In the rows, zero is written as 128.
Each row has a class, written as a number after it.
[180 139  84 138  96 163 156 134  89  92 155 101 117  64 134  91 147 120
 145 202 101 118 138 119  68 144 152 130 157 129 130 124 130 119 125 106
 114  82 158  63 122 140 102 125 177  87]
4
[179 141 101 119 101 153 139 134  88 111 144 108 107  69 128  90 152 114
 136 187 109 128 126 128  72 146 158 136 138 131 132 115 141 131 117 108
 149 115 151  67 136 124 118 148 171 107]
5
[ 85 148  90 105  99 123 121 167  98  86 145 103 124  92 124 138 163 110
 176 164 128 169 106 124 149  90  96  76 100 104 159 129 166 146 175  92
 136  97 147  97 115 111 161  83 134 162]
11
[116 126 124 186 126 122 171 109 148 114 122 113 159 126 152 125 165 145
 144 147 115 122 156 122 195 103 139  83  69 163  96 170 103 126 116 114
  50 167 180 160  58 120 152 105 117  95]
10
[119 109 111 115 104 113 134 117 123 119  89 121 118  90 127 174 121 119
 159  90 104 138  94 109 123 128 129 111 100 122 139 106 131 126 152 131
 187 117 117 155 117 127 130 182  90 122]
0
[123 130 111 168 107  91 120 150 129 140 127 119 159 158 143 141 146 106
 142 125 134 128 111 127 167 100 121  85  82 120 105 199 171 164 161 129
  60 143 146 161  78  93 144 121 148 140]
4
[137 138 129 100 138 110 108 122 122 153 108 132 143  96 108  98 116 125
 148  93 135 164 128  97 111 165 162 125 195 107 117 105 148 141 136 121
 157 108 119 113 126 120 101 167 150 109]
9
[110 121 127 175 128 124 190 116 146 135 106 129 158 144 146 129 159 132
 122 145 132 133 132 137 205  85 156 112  67 170  93 167  99 166 121 130
  68 158 149 168  67 111 176 135 119 113]
11
[ 94  97 137 154 142 130 181 113 158 137  80 145 138 160 135 121 141 151
  77 119 158 162 149 125 211  74 175 141  38 165  98 187  82 179  75 145
 100 206 119 159  92 130 210 181 117 103]
2
[121 102 121 103 111 124 156 103 128 135  76 129 113  88 124 149 124 131
 134  95 116 136 110 106 128 122 151 127  95 134 139 101 107 151 122 133
 200 128  99 154 122 129 138 211  83 129]
0
[155 142  92 102  93 146 137 143  86 140 123 123 101 100 121 105 135 111
 108 164 132 115 108 125  60 143 155 153 156 103 123 136 166 181 112 135
 164 113 124  60 147 140 121 167 189 108]
12
[158  93 164 137 105 109 100 121 128 123  93 154 164 141 147 128 146 104
 140 134 122 135 114 142 147  99 142 154 118 101 108 156 142 148 127 107
  27 153 112 159 120 116 141 150  89 189]
3
[157 148  96 119 104 149 130 153  88 119 151 108 108  83 133 110 148 109
 136 172 118 116 116 133  67 152 139 132 145 117 127 125 161 137 126 119
 128 118 151  67 134 126 111 144 189 109]
5
[161 110 154 146 108 102  73 129 127 131 109 147 166 145 161 151 132  80
 152 116 121 142  90 141 130 110  99 159 129  78 115 150 197 130 149 108
  35 141 128 172 119 103 124 129 106 199]
8
[119 124  91 180  97 165 125 123 140  96 150  81 133  88 138 146 122 140
 147 126  75 102 161 132 121 124 100  71 147 128  88 128 170  96 133 127
  74  85 170 147 133 119 146  82 122  69]
9
[172 138  91 130 107 167 187 114 107  97 134 106 111  69 136  70 165 143
 124 205  94 124 150 131  85 145 170 152 151 147 123 107  95 124 101 119
 152 110 161  62 124 145 121 132 156  48]
12
[143 146 129  97 138 104  90 126 119 154 104 137 150 104 129 129 118 124
 142  87 135 146 101  97 115 171 143 119 179  84 120 108 175 128 147 123
 138 126 122 113 135 103  94 168 155 119]
5
[ 99 125 142  74 145 129 142 106 129 151  91 148 132 120 117 134 111 152
  96  79 143 156 133  88 127 149 194 161 151 102 112  95 124 157  74 146
 171 149  95 101 157 140 126 191 133 116]
10
[ 94 137 110 121 108 153  94 135 120 140 122 103 114 135 143 182  96 129
  91  86 132 118 119 129  96 111 100 123 105  94 111 142 207 133 117 164
 126 138 114 133 186 110 166 151 133 119]
5
[105  98 133 161 143 132 180 107 160 131  99 134 133 146 135 113 162 147
 105 126 145 159 150 124 214  77 167 126  48 160  96 185  84 169  94 131
  93 183 126 152  91 112 197 156 114  96]
2
[ 97 128 100 158 100 160 133 100 141  95 127  90 132 110 151 179 106 154
 109 107  87 116 159 118 123 111 116 107 113 125  98 120 153  97 104 156
  96 126 154 145 151 130 153 125 108  76]
10
[141 106 164 132 103  94  84 143 117 142 104 161 158 169 143 154 134  99
 135 117 117 123  89 142 122 115 132 169 120  57 101 157 165 168 132 121
  55 148 110 168 145 116 141 167  97 201]
0
[ 67 129 110  52 117 134 127 166 114 103 116 126 102 122 127 122 154 136
 103 142 163 206 107 110 151  69 138 128  74  98 150 136 145 200 129 112
 180 137  88  77 142 115 199 132 134 171]
1
[147 101 159 132 110  91  79 133 117 122 101 153 152 162 155 128 133  97
 127 111 130 141 103 136 127 101 126 175 125  86 104 157 160 162 127 124
  38 151  99 166 137 109 131 161  90 202]
3
[180 136  85 134  92 155 162 135  99  93 155 108 122  63 133  88 156 125
 136 201  95 121 144 121  80 146 153 125 151 132 125 117 117 121 117 106
 114  96 161  66 120 136 105 133 166  87]
4
[143 100 164 136 119 104 109 125 133 113  93 170 171 149 148 130 137 107
 133 128 117 130 118 144 141 104 145 161 136  89 100 150 134 151 109 105
  47 144 118 168 131 113 158 150  89 190]
9
[158 153  84 116  85 148 110 148  87 118 152 106 101  85 132 103 132  97
 136 160 111 150 109 130  53 144 127 150 162 106 133 120 185 143 137 121
 151 105 138  61 137 121 103 149 191 124]
8
[114 103 112 100 125 122 165  94 145 121  61 128 123  95 135 141 120 142
 123  96 120 125 115  97 121 124 147 123 103 132 136  99  93 148 110 149
 202 145 105 149 124 140 137 197  79 106]
12
[170  93 148 169 118 119 122 107 144  94 119 141 174 119 168 142 153 107
 159 142  86 143 113 142 151 115 117 152 127 110 106 127 134 113 130  92
  29 136 148 167 106 110 132 122  80 162]
8
[144 140  99  91  88 147 146 165  86 142 134 129  99 104 114 114 127 102
 104 166 133 121 112 130  69 123 169 155 143 101 128 114 157 181 109 146
 150 116 120  63 147 134 131 174 192 144]
11
[ 72 126 102  78 130 151 137 148 124  93 128 115 101 111 128 109 150 137
 109 154 153 195 124 120 148  68 129 129  66 111 159 123 119 180 110 112
 177 140 118  86 141 117 179 128 123 136]
8
[147 117 154 134 101  84  66 146 104 141 108 157 162 162 155 161 129  78
 161 111 127 104  73 142 115 123  87 144 163  66 113 165 211 153 165 112
  48 123 114 164 134 104 113 129 114 220]
12
[ 93 128  97  89 131 153 156 118 120  75 116 118 110  76 134 103 176 161
 136 168 145 189 133 113 164  91 142 120  58 123 163 124  94 153 119  91
 178 136 126  82 145 115 209 120 105 116]
5
[ 48 139 108  54 110 132 126 165  95 106 120 120 100 130 114 119 150 143
 116 144 154 194 107 121 144  74 142 136  71  88 155 147 143 210 121 115
 193 135  95  80 158 118 206 153 133 154]
0
[171 102 149 167 109 110 108 125 133 101 105 141 180 126 163 150 147  99
 168 156  91 113 115 135 135 113 121 131 135  90 107 155 150 108 141 100
   4 129 146 174 110 118 132 120  94 150]
7
[178 138  82 158  99 172 162 116 110 102 149 100 119  51 131  81 158 123
 132 196  85 152 144 131  86 148 151 142 148 141 117 103 122 131 107 105
 148  97 172  63 117 141 113 133 161  71]
8
[163  95 172 133 114 114 106 122 140 134  99 160 167 152 152 162 145 103
 118 135 119 135 104 140 146  96 133 161 123  86  99 146 154 146 129 113
  42 146 112 157 135 114 148 134  89 196]
1
[ 96 118  83 172 111 158 136 115 143  94 122  99 125 101 142 159 112 150
 117 118  94 124 153 123 118 114 104 103 104 119  89 135 160 122 128 152
 101  99 148 139 160 126 155 114 117  81]
6
[123 110 167 124 116  97  85 149 111 167  93 177 142 180 142 155 121  77
 123  95 150 142  94 145 135 111 123 168 126  62 110 169 184 166 130 135
  63 158  86 157 160 106 140 177 102 235]
2
[148 128 100 121  96  96 123 119 121 116 109 111 131  80 139 184 124 102
 188  89  88 124  95 109 118 147  88  84 133 127 154  95 164  90 189 126
 143  95 137 167  90 111  95 138  85 145]
11
[167 130 127 134 141 133 155  85 155 113 120 122 157  67 129 110 143 167
 142 133  87 154 148  91 143 164 157 107 188 139  99  83  89  99 125 105
 136 109 155  97 111 133  98 127 126  58]
1
[116 143 126  80 149 124 110 122 117 162  93 136 135 114 109 131  96 127
 128  97 149 146 109  88  91 155 175 140 170  86 120 109 143 146 120 147
 148 131  97 100 149 126 115 203 158 103]
7
[147  92 160 142 115 112 115 128 133 115 108 163 178 144 159 147 145 111
 129 141 121 121 111 133 150 108 132 157 125  86 102 151 127 142 121 109
  24 147 114 160 136 116 139 144  86 190]
4
[103 158 121 141 103  83  73 179 113 161 127 117 141 185 137 135 122  87
 136  99 156 132  93 140 147  99 110  87  87 111 105 199 207 177 180 151
  46 166 128 162  72  83 113 131 179 166]
3
[158 148  89 116  82 133 106 173  73 129 153 117  95  99 121 101 133  78
 161 162 112 136 110 139  72 157 143 127 175 103 126 129 180 133 149 125
 138  99 132  74 126 125  96 141 183 130]
2
[126 140 105  99  91  87  79 150 107 134 107 118 127 109 137 189 105  67
 201  74 112 122  73 113  97 143  95  78 139 102 148 125 209 121 192 135
 149 103 102 164 101 101  98 155 119 160]
7
[103 134 134  78 143 120 128 129 113 181  91 155 130 123 110 140 111 135
  96  78 151 151 108  96 123 151 177 152 164  90 113  97 131 166 116 151
 167 139  85 105 151 128 115 212 133 142]
11
[111 102 102 166 112 172 154  83 158  84 128  93 140  91 145 164 127 168
 105 131  85 117 177 120 135 105 132 126 107 142  98 104 126  90  85 143
  89 125 166 137 142 141 166 113 102  51]
10
[ 67 150  95  84 105 112 100 188 105 101 140 113 118 114 109 105 153 102
 160 145 147 186 106 125 139  97 112  83 107  79 148 143 184 188 163 100
 154 101 130  99 131  99 171  89 154 175]
9
[153 151  87 112  78 123 103 183  77 132 146 123 105 102 120 112 125  83
 147 165 120 137 110 142  56 145 138 132 154  97 125 143 203 171 156 137
 135  91 134  70 137 118 102 144 216 148]
6
[ 79 116 101 126 104 160 131 118 129 124 119 105 111 133 133 178  99 153
  83  93 114 123 134 129 103  92 130 139  84 112 101 135 156 150  99 170
 140 138 109 135 176 133 172 174 117 103]
0
[179 150  79 145  95 144 131 140  94 107 156  99 117  69 139 102 146 104
 145 182  96 147 123 137  73 147 123 137 158 125 130 113 163 125 133 110
 136  95 170  78 113 127  90 125 180  98]
8
[ 99 103 111  96 103 107 140 121 129 134  67 138 123  99 129 170 120 115
 127  86 131 138 103 102 124 130 142 121  93 114 135 109 147 141 124 137
 159 147 113 156 116 125 136 191 100 151]
10
[129 107 172 118 116  99  92 151 126 139  99 176 160 168 145 132 127  96
 118 111 138 134 103 142 137 102 136 163 137  67  96 161 160 175 114 119
  56 152  95 165 150 103 157 156 104 219]
9
[ 45 157 100  51  97 111  72 204  94 123 127 119 104 147 114 123 132  88
 130 118 171 192  90 129 123  79 114 102  94  60 152 160 207 213 163 130
 172 124  91 101 147  95 182 129 154 197]
9
[119 112 121 174 120 112 150 132 135 141 121 125 151 149 130 125 162 141
 123 143 133 141 124 135 200  90 147 113  56 143  91 186 122 182 130 119
  81 164 150 158  78 115 187 135 125 118]
0
[130 145  86  94 101 139 130 171  90 132 134 125  91 103 115  93 131 106
 109 166 143 147 122 131  60 138 161 161 132 102 121 121 162 172 126 149
 156 115 117  66 154 124 127 170 196 131]
6
[109 110 116 169 136 118 162 127 150 129 105 135 153 147 135 111 153 139
 118 137 137 157 140 125 212  94 158  98  70 149  99 185 101 172 123 123
  66 175 143 153  68 112 169 139 127 117]
2
[133 153  87 103  82 127 101 185  74 134 135 122  88 113 119 110 124  79
 131 153 135 136 103 133  47 147 143 149 147  84 124 139 200 176 154 149
 152  97 118  72 152 123 116 166 208 151]
6
[129 117 120 102 111 115 125 120 137 128  91 122 121 103 138 180 115 111
 133  87 109 136  93 104 112 131 119 109 117 125 131 100 142 132 157 143
 160 126 112 150 109 117 100 169  99 139]
1
[136 146 111  68  99 146 116 162  77 139 130 124  92 117 126 118 128 106
  97 151 153 136 103 128  57 130 160 161 136  97 134 148 179 179 102 137
 159 143 105  51 173 124 142 189 200 138]
5
[157 161  82 105  63 126  76 199  63 140 169 111 109 111 130 133 120  64
 159 152 125 107  85 132  42 151 119 116 182  64 125 146 241 158 174 136
 108  77 127  67 136 109  86 128 217 146]
4
[ 98 116  91 141 104 158 151  99 140 112 114  99 121 103 143 155 114 161
  99 110 100 112 146 124 118 108 116 124 113 135  95 123 148 147  93 159
 136 124 131 129 163 127 168 148 119  81]
12
[ 68 132  89  81 100 140 128 157 102  89 129 109 112 105 116 133 158 127
 138 163 140 184 105 126 159  73 128 108  63  98 153 142 145 202 145 105
 166 110 121  90 134 125 194 121 125 154]
0
[176 145  88 141  89 153 140 138  83 101 166  98 113  62 120  78 154 106
 169 196  91 135 139 144  81 159 155 131 182 154 114 119 144 125 139 103
 132  77 167  73 110 131 101 100 177  84]
9
[132 126 108 206 114 121 149 122 143  98 123 108 161 117 162 114 169 129
 161 152 101 134 137 138 199  97 127  73  67 168  90 174  94 136 157 118
  28 153 170 167  36 111 137 108 111  98]
3
[ 43 144 111  50 101 110  92 177  93 111 124 125 107 138 118 150 137 103
 144 121 167 188  93 117 128  78 126 116  81  70 164 150 191 202 138 121
 173 133  98  87 150 107 177 131 156 199]
10
[ 75 132 116  87 106 150 112 126 126 164  89 121 101 167 128 176  85 125
  52  71 151 108 108 125  80  96 121 155 110  82 110 150 205 190  92 190
 165 140  76 126 199 119 176 195 137 132]
12
[ 70 145  97  71 101 113 102 168 101 111 120 116 111 128 127 118 145 114
 130 135 154 174  94 121 125  81 103 112  90  86 155 147 186 195 151 121
 195 128 103  97 145 105 169 118 134 169]
12
[140 151 114 119 130 113 129 111 125 130 118 120 155  88 125 117 126 139
 163 106 103 158 128  90 115 167 146 108 182 107 121  95 134 109 151 124
 137 109 141 106 113 129  96 148 135  95]
11
[109 116 108 108 112 114 144 111 136 142  72 126 115 101 125 154 119 117
 123  89 127 134  94 106 115 133 120 121  98 124 130 116 133 154 136 155
 201 135 112 148 131 123 132 191 101 124]
12
[108 120  98 154 111 159 119 110 138 104 125  90 132 100 156 184 121 138
 113 102 100 109 134 127 114 123  96 112 109 121  96 122 174 110 115 147
  93 124 146 147 154 122 160 137 110  76]
5
[178 104 154 138 112 102  86 129 129 115 108 151 175 138 174 160 145  90
 163 121 106 105  97 137 130 123 117 132 125  72 110 149 175 135 142 105
  18 144 125 174 115 107 124 126  84 183]
5
[143 103 153 144 110 113 116 128 126 126 100 155 167 142 155 146 143 104
 127 139 124 117 108 133 142 104 132 157 132  87  94 138 146 129 130 116
  29 150 127 163 129 118 147 143  84 169]
11
[161 150 124 117 116 101  87 127 121 147 126 114 150  98 125 144 122 118
 170  99  94 156 110 100 117 173 131  86 206  92 110 100 187 100 187 118
 120  91 146 108 117 105  75 123 150 114]
1
[117 124 116 188 114 106 148 140 134 121 132 108 162 152 146 136 162 127
 164 152 107 132 127 148 195  94 142  82  69 141  99 179 114 162 154 122
  64 148 165 175  60 116 159 113 120 115]
0
[ 82 135  95  95 121 148 153 141 122  77 132 106 109  86 120  80 167 143
 150 171 137 189 147 120 154  89 142 105  84 122 147 133 109 158 128 100
 164 115 137  90 132 120 191  90 118 110]
9
[123 137 114 175 121 110 136 140 140 125 117 118 149 145 142 116 153 119
 137 139 134 131 122 133 175  96 127  80  74 135 104 188 129 157 153 127
  46 153 158 147  60 106 141 118 145 115]
3
[131 119 120 121 152 134 161  94 146 123 103 145 145  76 110  90 132 166
 136 131 122 155 158  94 138 164 179 123 160 131 105  92  83 119 115 116
 148 123 136  91 138 141 120 153 126  79]
6
[159 127  96 121  99 151 158 141 107 115 132 130 104  94 120  83 144 116
 119 169 115 153 140 127  88 141 182 156 148 114 120 122 124 157  95 127
 155 121 128  64 141 142 136 165 172  98]
2
[ 82 120 104 140 111 167 154  88 142 107 108 107 119 113 139 178 112 157
  72 106 113 135 152 116 128 102 133 143  92 129  93 124 141 125  79 160
 133 136 138 127 174 132 177 150 107  68]
10
[ 84 140  89  88  98 116 107 173 105  94 137 113 113 107 126 112 151 112
 174 140 134 190 114 118 151  99 115  82 103  88 150 146 177 166 159 103
 147 122 115  97 122 106 164  98 135 162]
2
[ 64 134  92  82  99 110  98 180  99  98 132 124 113 118 118 120 147 113
 157 137 138 199 104 124 144  95 108 101 105  85 154 155 181 185 151 105
 163 122 109  88 139 105 163 112 145 186]
2
[109  90 129  85 126 135 175 101 145 133  72 143 101 105 114 135 129 152
  97  95 126 145 124 105 131 111 176 151  69 133 144  99  80 155  92 137
 212 145  87 143 141 134 164 214  79 124]
0
[108 136 138  83 142 117 128 109 120 148  96 148 142 113 117 127 108 147
 111  93 144 160 126  90 126 160 183 153 178 104 109  96 129 138  95 133
 152 140 115  97 148 133 113 185 150 111]
10
[144 102 157 137  99  91  84 141 116 123 108 155 163 169 155 159 138  92
 155 126 110 121  94 152 131  99 127 154 127  66 113 157 166 139 151 114
  50 136 113 176 136 116 139 140  86 203]
0
[128 151  98  72  89 123  98 176  63 165 120 135  89 136 119 117 117  77
  99 137 169 129  80 134  44 129 149 176 154  81 130 139 208 212 126 153
 182 118  88  70 162 124 123 196 203 165]
12
[ 48 136 105  58 122 122 114 178 103 105 112 129  99 139 119 121 137 125
 119 137 165 199 112 123 125  70 134 128  68  86 160 157 160 206 140 131
 187 131  86  88 162 106 178 141 147 176]
6
[109 146 116  74 136 105 100 139 120 150 100 136 140 115 108 112 111 132
 132 101 145 156 113  87 113 161 165 135 170  83 121 112 156 152 128 138
 133 136 110  99 137 124 122 182 169 117]
7
[101 131  91 124 106 133 137 138 114  52 144 100 126  68 136 101 180 140
 174 168 108 187 132 119 156 103 102  85  99 139 152 129 117 139 158  75
 123 104 151  88 102 119 144  82 110 124]
3
[112 122 130  79 153 128 150 106 135 135  92 147 122 112 124  93 120 160
  94  80 150 168 141  89 123 139 192 165 145 119 113  99  95 169  81 145
 156 149  82  87 144 140 128 209 135 108]
3
[157 166  82 100  73 110  95 181  73 148 145 120  97 120 121  98 133  80
 142 154 130 110  90 135  48 149 123 126 164  80 134 145 219 172 158 135
 154 100 133  71 135 114  99 136 211 153]
12
[123 131 128 104 148 120 134 122 125 141 111 134 145  98 114 111 119 146
 142 108 124 152 131  88 120 165 177 130 182 109 110  97 129 134 112 123
 132 127 120  97 138 127 120 176 155  98]
7
[145 144 111 128 113  97  93 137 108 147 136 122 151 100 114 131 127 128
 166 100  99 144 112 106 121 175 135 101 193  87 108 106 182 124 167 112
 134  97 145 111 120 117  91 142 149 111]
0
[167  89 164 135 119 123 121 109 148 118  95 153 164 131 153 150 145 115
 130 144 108 131 112 135 141 103 138 164 116  98  96 134 128 130 113 113
  45 142 123 156 126 129 159 132  79 167]
1
[170 162  92 118  76 133  95 176  80 129 162 103 107 103 125 121 141  79
 145 180 113 130  99 137  65 147 128 119 178  93 119 125 200 142 173 124
 127  84 151  67 128 123  89 107 199 132]
1
